Below are the code and all the weights of a small trained network. Each question names an input and a target symbol and asks about switching units off, where a switched-off unit gives its printed mean instead of its output.

import numpy as np


def w(rows, s, z=0):
    codes = np.array(rows[::2]) - 128.0
    scale = np.full(codes.shape[1], s)
    scale[-1] = z or s
    return codes * scale


def norm(h):
    return h / np.sqrt((h * h).mean(-1, keepdims=True) + 1e-5)


def f(y):
    return np.maximum(y, 0)


def softmax(a):
    e = np.exp(a - a.max(-1, keepdims=True))
    return e / e.sum(-1, keepdims=True)


def log_softmax(a):
    a = a - a.max(-1, keepdims=True)
    return a - np.log(np.exp(a).sum(-1, keepdims=True))


def net(x, mask):
    ids = ['ζθλξτφ'.index(c) for c in x.split()]
    T = len(ids)
    res = E[ids] + P[:T]
    r = norm(res)
    for j in range(2):
        rows = slice(3 * j, 3 * j + 3)
        q, k, v = (r @ M[0][rows].T for M in (Q, K, V))
        z = softmax(np.where(np.tri(T) > 0, q @ k.T / 3**0.5, -1e9)) @ v
        o = O[0][rows]
        res = res + np.where(mask[j], z, o[:, -1]) @ o[:, :-1]
    y = f(norm(res) @ A[0][:, :-1].T + A[0][:, -1])
    res = res + np.where(mask[2:18], y, B[0][:, -1]) @ B[0][:, :-1]
    return log_softmax(norm(res)[-1] @ U[:, :-1].T + U[:, -1])


Q, K, V, O, A, B = {}, {}, {}, {}, {}, {}
E = w([
[110,249,145,145],'ζ',
[160,153,43,244],'θ',
[110,90,203,172],'λ',
[190,28,77,99],'ξ',
[72,171,236,125],'τ',
[86,58,202,140],'φ',
],0.016)
P = w([
[187,118,179,71],'0',
[2,157,145,96],'1',
[162,183,190,92],'2',
[23,125,134,201],'3',
[173,157,177,102],'4',
[124,60,169,159],'5',
[185,126,189,104],'6',
],0.0077)
Q[0] = w([
[56,97,72,251],'h1',
[123,86,84,175],'h1',
[158,177,10,127],'h1',
[159,134,93,220],'h2',
[154,129,118,165],'h2',
[191,126,129,170],'h2',
],0.019)
K[0] = w([
[1,113,48,76],'h1',
[67,134,125,141],'h1',
[85,118,192,28],'h1',
[66,122,73,161],'h2',
[114,128,115,147],'h2',
[122,132,116,173],'h2',
],0.022)
V[0] = w([
[117,158,130,179],'h1',
[124,103,165,167],'h1',
[116,174,132,104],'h1',
[123,124,198,117],'h2',
[71,70,115,93],'h2',
[170,115,117,251],'h2',
],0.026)
O[0] = w([
[68,116,107,170,121],'h1',
[90,132,127,76,157],'h1',
[140,128,63,159,82],'h1',
[58,114,116,163,102],'h2',
[115,57,197,149,104],'h2',
[124,188,96,2,253],'h2',
],0.019,0.016)
A[0] = w([
[186,119,175,146,3],'n1',
[127,117,235,199,119],'n2',
[103,205,170,179,209],'n3',
[153,103,105,96,87],'n4',
[113,203,214,118,95],'n5',
[148,169,140,94,90],'n6',
[50,113,184,138,100],'n7',
[49,113,52,92,70],'n8',
[162,169,166,173,50],'n9',
[190,102,100,127,86],'n10',
[138,111,188,79,88],'n11',
[115,183,185,123,140],'n12',
[94,77,155,210,66],'n13',
[188,111,81,248,102],'n14',
[169,41,61,59,35],'n15',
[144,108,143,107,163],'n16',
],0.017,0.0038)
B[0] = w([
[217,135,153,122,179],'n1',
[176,23,47,23,252],'n2',
[168,74,132,201,184],'n3',
[148,76,136,138,189],'n4',
[165,123,159,217,225],'n5',
[109,127,69,132,245],'n6',
[46,150,228,90,233],'n7',
[182,179,228,155,255],'n8',
[119,106,205,107,143],'n9',
[183,141,180,78,154],'n10',
[201,125,158,166,251],'n11',
[153,115,127,187,210],'n12',
[62,83,2,137,192],'n13',
[154,208,215,231,151],'n14',
[181,23,145,194,233],'n15',
[143,118,131,139,197],'n16',
],0.026,0.0065)
U = w([
[163,173,103,224,72],'ζ',
[114,191,88,69,251],'θ',
[95,170,254,91,56],'λ',
[234,66,161,111,1],'ξ',
[91,108,74,167,195],'τ',
[82,88,134,77,16],'φ',
],0.0082,0.002)

Each question gives the input, a string of symbols that net reads in full, and the target symbol t.
The units are the heads (3 rows each of Q, K, V and O) and the neurons (one row each of A and B). Each row of codes is followed by its name. A weight is (code - 128) times the scale printed after its matrix; where a second scale follows, it is the last column's (O, A, B and U).
mask holds one flag per unit, heads first, then neurons. A switched-off unit (its flag False) gives its mean, the last column of its rows in O or B, instead of its output. The means were averaged over made-up inputs and are rounded, as every weight is.
A unit's drop is (log p(t) with every unit on - log p(t) with that unit switched off) / (log p(t) with every unit on - log p(t) with every unit switched off).
The circuit of an input: a set's keep is (log p(t) with only the set's units on - log p(t) with every unit switched off) / (log p(t) with every unit on - log p(t) with every unit switched off). Starting from the 12 units with the biggest drops (on a tie, the unit counted first), units are removed one at a time, each time the one whose removal leaves the highest keep (on an exact tie, the one counted first), for as long as the keep stays at least 0.8.
units of the circuit, in order: the units of the circuit, biggest drop first
unit that matters most: the unit with the biggest drop
k most important neurons: the k neurons with the biggest drops, biggest first
heads that matter: for each layer, one digit per head in row order, 1 if its drop is at least 0.15 and else 0, layers parted by /
drop when u is switched off: that unit's drop, to one decimal
input θ θ ξ ζ, target θ: unit that matters most -> h2
input ξ ζ θ τ τ ξ φ, target τ: units of the circuit, in order -> (h2; n13)
input ζ ξ λ, target ζ: units of the circuit, in order -> (h1; h2)
input ζ λ ξ ξ, target λ: units of the circuit, in order -> (h1; h2; n7; n2)
input ξ ξ ξ τ ξ ξ, target τ: units of the circuit, in order -> (h2; n13)
input λ λ τ λ, target λ: 2 most important neurons -> (n7; n8)
input τ τ ξ ζ λ ξ, target ζ: units of the circuit, in order -> (h2; h1; n14)
input λ ξ ξ ξ θ τ, target φ: 3 most important neurons -> (n7; n2; n13)
input λ φ ξ λ, target φ: heads that matter -> 01
input τ φ ξ ξ, target φ: heads that matter -> 01
input τ φ φ, target τ: heads that matter -> 01
input θ ξ φ, target φ: 2 most important neurons -> (n7; n2)
input λ θ ξ φ, target φ: 2 most important neurons -> (n7; n13)
input ζ ξ τ, target ζ: drop when h1 is switched off -> 0.6
input θ θ λ ξ, target θ: drop when n4 is switched off -> -0.1
input ξ θ λ ξ ξ λ, target λ: drop when n1 is switched off -> 0.0
